Below are the code and all the weights of a small trained network. Each question names an input and a class and asks about switching units off, where a switched-off unit gives its printed mean instead of its output.

import numpy as np


def w(rows, s, z=0):
    codes = np.array(rows[::2]) - 128.0
    scale = np.full(codes.shape[1], s)
    scale[-1] = z or s
    return codes * scale


def norm(h):
    return h / np.sqrt((h * h).mean(-1, keepdims=True) + 1e-5)


def f(y):
    return y / 2 * (1 + np.tanh(0.7978845608 * (y + 0.044715 * y**3)))


def log_softmax(a):
    a = a - a.max(-1, keepdims=True)
    return a - np.log(np.exp(a).sum(-1, keepdims=True))


def net(x, mask):
    res = np.array(x, float).reshape(1, 2) / 4 @ E
    u = 0
    for l in range(3):
        y = f(norm(res) @ A[l][:, :-1].T + A[l][:, -1])
        res = res + np.where(mask[u : u + 5], y, B[l][:, -1]) @ B[l][:, :-1]
        u += 5
    return log_softmax(norm(res)[-1] @ U[:, :-1].T + U[:, -1])


A, B = {}, {}
E = w([
[221,70,183,254,123,197,174,50,216],'x0',
[129,231,56,146,136,233,125,229,8],'x1',
],0.0086)
A[0] = w([
[73,173,106,1,118,202,166,157,100,220],'L0N0',
[114,90,215,211,126,96,195,114,182,60],'L0N1',
[154,137,160,233,204,163,79,72,190,74],'L0N2',
[132,116,71,126,31,149,96,138,161,255],'L0N3',
[79,132,155,111,112,200,119,96,90,51],'L0N4',
],0.0056,0.0051)
B[0] = w([
[130,108,96,129,144,135,104,82,157,255],'L0N0',
[113,135,104,112,114,127,107,153,155,194],'L0N1',
[186,153,105,175,45,79,151,131,182,202],'L0N2',
[166,7,113,46,108,93,117,37,144,206],'L0N3',
[120,156,166,170,146,31,161,112,149,114],'L0N4',
],0.012,0.0063)
A[1] = w([
[59,106,255,150,161,66,130,77,136,3],'L1N0',
[77,177,83,112,54,24,124,209,141,169],'L1N1',
[174,189,105,170,151,234,63,213,47,42],'L1N2',
[117,70,56,56,19,75,167,133,157,203],'L1N3',
[135,132,230,169,120,4,165,169,174,90],'L1N4',
],0.0086,0.0046)
B[1] = w([
[142,114,68,92,160,212,112,57,137,137],'L1N0',
[81,194,252,123,135,146,97,225,136,153],'L1N1',
[137,91,189,50,146,199,114,48,190,169],'L1N2',
[69,172,140,179,189,94,171,182,96,252],'L1N3',
[190,90,125,58,182,237,53,116,69,162],'L1N4',
],0.012)
A[2] = w([
[142,77,177,89,194,37,28,118,51,1],'L2N0',
[66,138,48,208,150,92,148,4,2,24],'L2N1',
[63,245,106,9,70,53,33,162,30,123],'L2N2',
[78,199,83,189,143,197,169,93,31,46],'L2N3',
[143,39,158,50,244,158,93,83,82,88],'L2N4',
],0.009,0.0062)
B[2] = w([
[185,136,126,152,134,146,114,35,122,166],'L2N0',
[92,186,215,140,238,87,133,196,124,156],'L2N1',
[233,69,84,192,3,116,152,123,192,251],'L2N2',
[134,137,204,161,132,88,159,172,114,141],'L2N3',
[41,159,106,47,140,199,80,104,64,255],'L2N4',
],0.012,0.0085)
U = w([
[184,51,62,205,4,96,204,90,187,238],'0',
[14,107,117,36,190,246,50,21,43,75],'1',
[2,218,230,211,249,52,147,247,44,1],'2',
],0.0095,0.0053)

Each question gives the input, the list of numbers given to net, and the class t.
The units are the neurons (one row each of A and B). Each row of codes is followed by its name. A weight is (code - 128) times the scale printed after its matrix; where a second scale follows, it is the last column's (A, B and U).
mask holds one flag per neuron, layer by layer. A switched-off neuron (its flag False) gives its mean, the last column of its row in B, instead of its output. The means were averaged over made-up inputs and are rounded, as every weight is.
A unit's drop is (log p(t) with every unit on - log p(t) with that unit switched off) / (log p(t) with every unit on - log p(t) with every unit switched off).
k most important neurons: the k neurons with the biggest drops, biggest first
k most important neurons of layer l: the k neurons of layer l with the biggest drops, biggest first
drop of u: that unit's drop, to one decimal
input [-5,-5], class 0: 3 most important neurons -> (L2N2; L1N2; L1N1)
input [4,-6], class 1: 2 most important neurons -> (L1N4; L0N0)
input [3,2], class 2: 2 most important neurons of layer 1 -> (L1N2; L1N3)
input [3,1], class 2: 2 most important neurons -> (L2N2; L1N3)
input [0,2], class 2: 2 most important neurons of layer 1 -> (L1N2; L1N4)
input [-8,-8], class 0: 2 most important neurons -> (L2N2; L1N2)
input [-3,2], class 2: 4 most important neurons -> (L2N1; L0N0; L1N1; L0N1)
input [-7,-7], class 0: 3 most important neurons -> (L2N2; L1N2; L1N1)
input [0,1], class 2: 2 most important neurons -> (L2N1; L1N2)
input [-3,1], class 2: 3 most important neurons -> (L2N1; L0N0; L1N1)
input [1,3], class 2: 2 most important neurons -> (L0N3; L1N2)
input [-2,2], class 2: 3 most important neurons -> (L2N1; L0N0; L1N2)
input [0,-4], class 1: drop of L1N4 -> 4.5
input [-7,5], class 0: drop of L1N0 -> 0.0
input [-8,6], class 0: drop of L2N2 -> 1.4
